[128 = 0]

[ 96 140 117 123 128 133 153 124 116 138 116 132 131 123 128 137 106 113
 136 141 114 135 131 119 157 141 143 140 125 117 128 121 131 155 137 120
 148 138 128 120 145 153 124 115 152 135 129 153 106 139 141 105 129 124
 173 120 133 127 143  81 134 126 131 142 135 163 143 120 121 124 116 127
 147 131 133 114 132 132 129 138 144 122 102 140 123 119 140 128 109 135
 127 151 129 104 136 121 124 155 130 132 112 113 125 118 113 134 143 112
 129 101 111 138 150 121 120 128  98 151 123 111 134 128 122 140 124 122
 141 130 121 146 118 129 143 128 125 118 127 101 117 121 177 151 121 130
 144 132 118  14 132 129 121 123 127  97 134 117 165 142 125 115 128 118
 120 194 121 133 164 131 138 113 125 127 139  80 162 114 130 126 122 145
 129  72  88 119 120 122 128 129 137  98  93 127 135 122 151  99 111 152
 118 117 142 134 118 121 107 131 126 143 126  88 194 129 131 116 125 114
 121 151 143 133  93 146 127 125 131 113 155 129 127 151 143]	QM/ZG
[130 116 134 170 118 130 127 130 117 122  80 126 130 133 148 137 149 158
 126 121 148 141 116 129 130  95 127 140 125 105 125 130 147 139 136 133
 153 143 124 137 150 138 123 100 140 119 130 138  93 126 115 114 154 138
 145 121 120  97 121  92 140 118 130 132 113 160 122 110 133 106 128 120
 118 141 130 145 130 128 137 123 118 132 123 122 139 129  84 132 128 160
 140 128 131 114 123 119 117 178 126 113 125 122 132 127 110 120 109 120
 118 131 120 136 133 107 118 125 109 141 109 127 115 123 116 124 152 132
 155 124 131 128 121 124 123 136 137 122 135 119 145  96 130 147 130 145
 134 110 124  39 137 127 122 151 139 100 131 136 137 125 111 112  93 122
 133 121 126 121 130 119 139 102 135 124 147 113 136 117 128 123 142 147
 126  77 129 119 140 110 135 125  93 110 122 112 157 129 120 115 121 120
 114  94 104 133  90 111 130 134 128 176 127 114 117 130 128  96 127 141
 133 143 122 128  57 121 131 115 134 127 163 127 127 142 137]	QH/Tl
[144 132 150 131 139 127 126 126 114 136 132 131 129 128 133 111 195 126
 134  97 134 119 118 128 145 127 132 145 153 134 113 123 142 131 130 135
 127 130 127 121 135 113 145 124 141 103 131 115 137 104  87 133 141 149
 175 131 116  95 167 117 130 127 112 146 147 125 109 136 120 121 120 120
 111 130 135 132 117 132 154 128 116 132 132 128 120 141 135 137 137 157
 114 156 140 161 142 141 111 147 134 129 138 132 130 128 120 115 126 114
 122 131 119 148 125 121 133 123 114 139 113 126 137 121 152 134 140 108
 162 135 175  78 123 128 108 145 128 116 124 123 147 137  55 114 120 111
 133 116  95  81 138 129 121 132 128 140 122 129 154 138 122 139 140 113
 130 252 137 127 121 130 133  99 130 125 138 141 125 150 132 129 124 125
 133 138 125  86 133 124 131 117 116 114 137 123 135 113 132 132 127 126
 126 106 117 144 168 139 140  85 141  85 121 123 129 149 131 141 167 131
 115 166 121 139 130  92  93 127 133 141  82 125 125 114 114]	Gd/JN
[159 117 143 138 137 118 131 138 121 129 120 130 131 127 141 149 178 125
 129 110 143 121 120 126 145  92 137 145 135 129 109 132 151 119 116 142
 135 128 122 114 135 131 147 117 154 114 131 122 112 105  92 136 143 196
 143 128 120 102 149 127 130 112 129 136 128 121 119 138 132 127 136 126
 110 128 139 119 118 133 139 130 122 138 126 128 127 135 134 132 111 148
 124 142 136 159 136 142 124 173 116 128 118 129 122 126 125 118 177 119
 130 129 120 122 134 121 127 126 117 124 116 125 133 124 145 130 138 122
 148 133 116 105 120 130 119 127 130 127 128 120 158 121  94 125 126 124
 136 111 103  94 123 129 120 130 135 125 133 136 140 131 129 126 125 118
 122 216 123 129 115 127 135 106 132 128 135 134 126 142 141 139 121 123
 131 132 106 114 131 123 120 122 120 115 130 124 130 131 127 130 127 131
 125 118 114 136 123 142 133 103 136  96 123 130 113 129 125 123 140 124
 134 150 116 136 121  99 126 163 127 135  87 126 131 118 120]	Gd/JN
[129 121 177 147 136 113 115 128 121 138 141 124 133 122 146 148 212 131
 145 107 152 132 121 134 146 144 136 125 134  91 118 115 135 121 124 131
 121 124 132 127 133  79 136 143 132 106 124  99 134  82  60 146 130 160
 122 130 104  95 138 128 125 101 122 132 154  96 116 135 130 113 141 124
  75 136 143 143 118 121 151 134 119 132 142 115 125 168 131 131 143 160
 105 148 141 138 150 136 117 199 110 126 137 139 126 112 135 119 101 132
 124 127 123 115 125 130 145 120 134 104 114 138 137 126 150 122 131 122
 140 139  94  84 116 121 109 143 130 122 136 153 171 116  71 104 124 127
 127 100 107  88 123 119 102 142 185 154 121 137 129 130 120 156 117 100
 131 179 129 121  31 133 127 110 124 130 128 148 114 150 147 133 112 103
 118 207  98 121 146 104 146 115 118 133 173 138 129 137 133 113 130 124
 127 117 127 128 128 134 133 100 116 135 122 145  98 130 134 134 165 149
 119 145 120 138 188  68 117 135 112 165 110 114 127 105 108]	Gd/Cz
[105  95 150 115 126 107 156 130 122 129 118 125 116 123 119 129 106 131
 139 136 119 126 122 120 160 163 134 134 132 122 109 132 151 145 144 139
 120 126 128 119 149 230 142 128 184 100 108 150  88 142 151 129 145 122
 153 129 130 128 144  93 132 123 127 123 141 169 145 126 128 123 117 134
 120 133 137 125 128 120 111 131 104 122 104 141 129 125 138 126 130 119
 125 165 137 116 126 152 131 208  99 135  92 115 132 124 113 126 132 106
 131 121 124 125 144 121 118 116  93 154 118  96 138 131 115 131 161 127
 125 125 104 150 129 136 147 115 134 140 133 116 119 123 188 155 136 135
 149 121 110  34 135 133 116 117 120  86 131 125 159 145 125 109 108 111
 126 190 116 141 176 122 127 114 132 128 137  72 147 116 149 129 137 138
 128  78  65 154 126 121 128 125 165  84  87 122 135 136 161 107 103 142
 125 122 118 131  77 124 121 128 121 131 126 108 165 137 137 116 130 112
 150 158 108 102   4 124 122 126 119  95 143 129 133 151 146]	QM/ZG
[171 125 145 136 148 124 111 133 113 128 140 127 128 124 147 116 207 137
 124 114 127 114 114 128 138 129 130 143 137 128 116 127 134 131 123 142
 127 137 130 120 145  86 148 117 136 101 126 107 117  91  63 136 135 167
 151 133 102  91 163 127 136 111 109 142 138 124 112 135 121 126 136 127
 109 171 121 125 121 132 155 129 128 123 140 109 122 142 126 129 151 158
 114 139 146 140 138 126 123 142 126 118 151 132 127 121 134 122 104 109
 130 136 113 143 121 125 133 117 124 118 134 140 124 107 145 146 129 118
 153 140 133  75 123 128  91 141 134 130 122 125 152 132  39 114 140 118
 114 112 102 118 131 129 128 133 139 156 134 140 145 132 108 127 135 108
 131 206 127 148 125 110 138 102 135 148 134 160 128 147 125 135 130 119
 141 172 137  89 123 141 132 118  97 120 151 130 124 126 127 138 132 114
 119 101 116 135 142 136 132  82 141  70 117 121 101 125 129 134 134 141
 117 161 101 133 127  94 115 134 133 150  69 113 123 115 105]	Gd/JN
[113 100 154 131 124 112 150 133 130 109 110 127 131 140 131 138 122 132
 134 137 130 127 123 122 145 149 129 137 129 102 119 112 144 143 130 125
 120 128 130 122 153 164 147 125 167  78 118 140  90 138 135 133 140 127
 162 129 119 121 138 119 131 122 129 133 143 166 138 126 125 121 124 137
 137 131 134 123 136  85 121 121 121 122 109 138 127 127 137 130 128 135
 124 148 137 119 123 134 136 177 121 134 110 115 124 123 127 120 116 109
 122 124 113 121 146 119 118 121 106 153 124 123 139 130 127 128 162 125
 126 118 114 151 128 130 134 124 122 141 123 112 129 116 173 155 124 140
 143 117 116  70 131 124 109 125 108 101 129 130 154 140 117 113 109 124
 130 170 122 132 155 141 124  93 131 131 137  93 141 120 144 136 138 134
 130  91  91 134 132 115 123 137 124 112  96 119 134 125 125 108 116 115
 111 130 124 140 107 140 124 120 141 127 120 116 153 135 128 122 132 119
 126 153 122 103  27 145 122 131 133 121 163 137 137 149 138]	QM/ZG
[112 107 136 116 115 124 162 132 127 126 121 126 145 127 100 140  80 130
 128 142 115 118 136 120 155 141 128 130 121 100 118 123 132 151 137 126
 113 129 126 115 150 192 144 129 173 114 110 147 104 149 120 120 144 104
 164 124 128 123 147 109 129 136 136 130 147 178 146 129 120 126 120 140
 151 131 135 117 138 123 117 137 123 131 102 148 129 129 132 129 120 124
 128 158 134 111 132 127 125 186 122 139 110 102 138 124 127 122 135 107
 129 135 126 130 150 118 125 121  82 138 117 108 132 133 120 134 146 118
 131 127 105 143 131 144 148 117 132 137 134 105 123 121 199 151 115 140
 148 132 121  44 154 127 110 121 109  78 130 131 159 140 133 132 116 135
 131 213 139 138 153 128 119 116 139 127 140  55 151 108 137 125 132 140
 128  48  72 130 137 114 121 108 138 106  93 121 116 128 144 106 107 120
 127 133 133 132 106 131 119 123 129 140 124 105 172 139 141 131 135 106
 136 154 114 125  40 147 123 131 122 109 155 140 130 153 134]	QM/ZG
[173 136 140 145 144 124 111 126 120 140 124 127 134 137 148 146 186 124
 131 119 139 127 121 129 147 131 119 146 139 129 116 132 139 109 125 140
 119 115 125 125 118  98 127 134 122 108 140 122 129  99  82 129 135 158
 145 126 115  93 149 139 132 115 129 137 133 108 123 140 132 127 136 120
 104 134 126 149 120 130 153 133 121 124 143 116 121 138 130 129 138 149
 128 140 129 144 128 125 117 139 133 127 139 133 121 127 133 116 113 131
 125 137 115 123 126 121 135 138 125 120 118 123 144 123 157 124 118 132
 148 132 128  90 125 122 106 142 133 115 121 115 147 128  55 124 128 119
 125 117 102 133 126 129 125 138 144 152 129 126 135 131 126 136 146 117
 126 203 135 126  91 135 135 105 127 132 125 172 120 149 133 126 128 108
 124 149 124 104 135 142 129 119 120 135 153 123 134 164 115 139 130 123
 132 123 113 139 147 138 136 105 130  94 118 137 111 129 128 130 139 143
 114 133 133 141 164  88 110 131 123 146  86 116 132 116 106]	Gd/JN
[172 111 180 134 138 117 110 132 117 130 107 123 129 130 141 137 195 139
 134 114 137 127 117 133 141 146 129 153 140 132 111 132 151 119 120 137
 116 122 130 134 133 142 145 117 140  85 129 115 103 112  81 137 143 152
 170 128  95  90 150 120 135 124 117 142 126 163 121 137 128 129 138 119
 122 130 133 138 124 114 145 122 121 118 131 124 125 106 134 122 128 139
 127 152 162 171 140 159 126 176 117 123 125 131 129 120 126 111 103 114
 130 134 117 129 129 117 119 124 114 130 122 131 132 118 128 122 144  59
 154 128 134  90 117 102 107 146 125 126 125 129 151 120  59 119 125 124
 123 100 115 152 124 125 108 136 130 125 128 132 150 142 109 125 123 119
 131 214 124 135 108 128 134  73 133 127 136 150 122 150 142 122 130 121
 138 110  95 101 132 127 132 118 121 117 168 118 138 128 119 131 117 123
 121 113 108 139 141 144 136  84 129  86 124 135 102 130 130 134 139 142
 129 154 122 111  45  96 104 130 128 150 102 121 122 100 116]	Gd/JN
[176 126 190 131 153 120 108 131 121 129 111 128 141 133 141 128 193 109
 135 116 133 129 116 130 134  95 142 151 136 142 119 130 151 128 119 132
 120 132 113 120 144 133 142 117 142 108 130 113 128 105  61 127 148 149
 153 138  97  93 148 133 129 124 121 132 112 132  99 133 138 119 142 118
  87 131 120 137 107 122 171 124 118 102 142 110 110 119 125 137 129 152
 130 140 144 150 127 141 124 156 126 107 131 133 133 124 124 116 107 121
 134 135 117 129 133 113 135 123 112 126 125 146 128 121 140 129 143 114
 157 132 141  82 123 122 105 141 131 119 120 128 150 133  31 123 121 122
 123 106  99 185 134 125 114 126 122 133 130 144 147 126 107 127 121 110
 122 195 126 119 126 133 137  72 121 139 139 164 113 155 140 114 138 124
 136 119 127 109 129 130 141 111 110 121 142 110 152 128 125 130 121 115
 123 102 110 134 124 139 145  84 127  85 138 141  96 134 129 132 140 136
 119 153 124 139  46  90 114 123 133 137  98 120 124 106 105]	Gd/JN
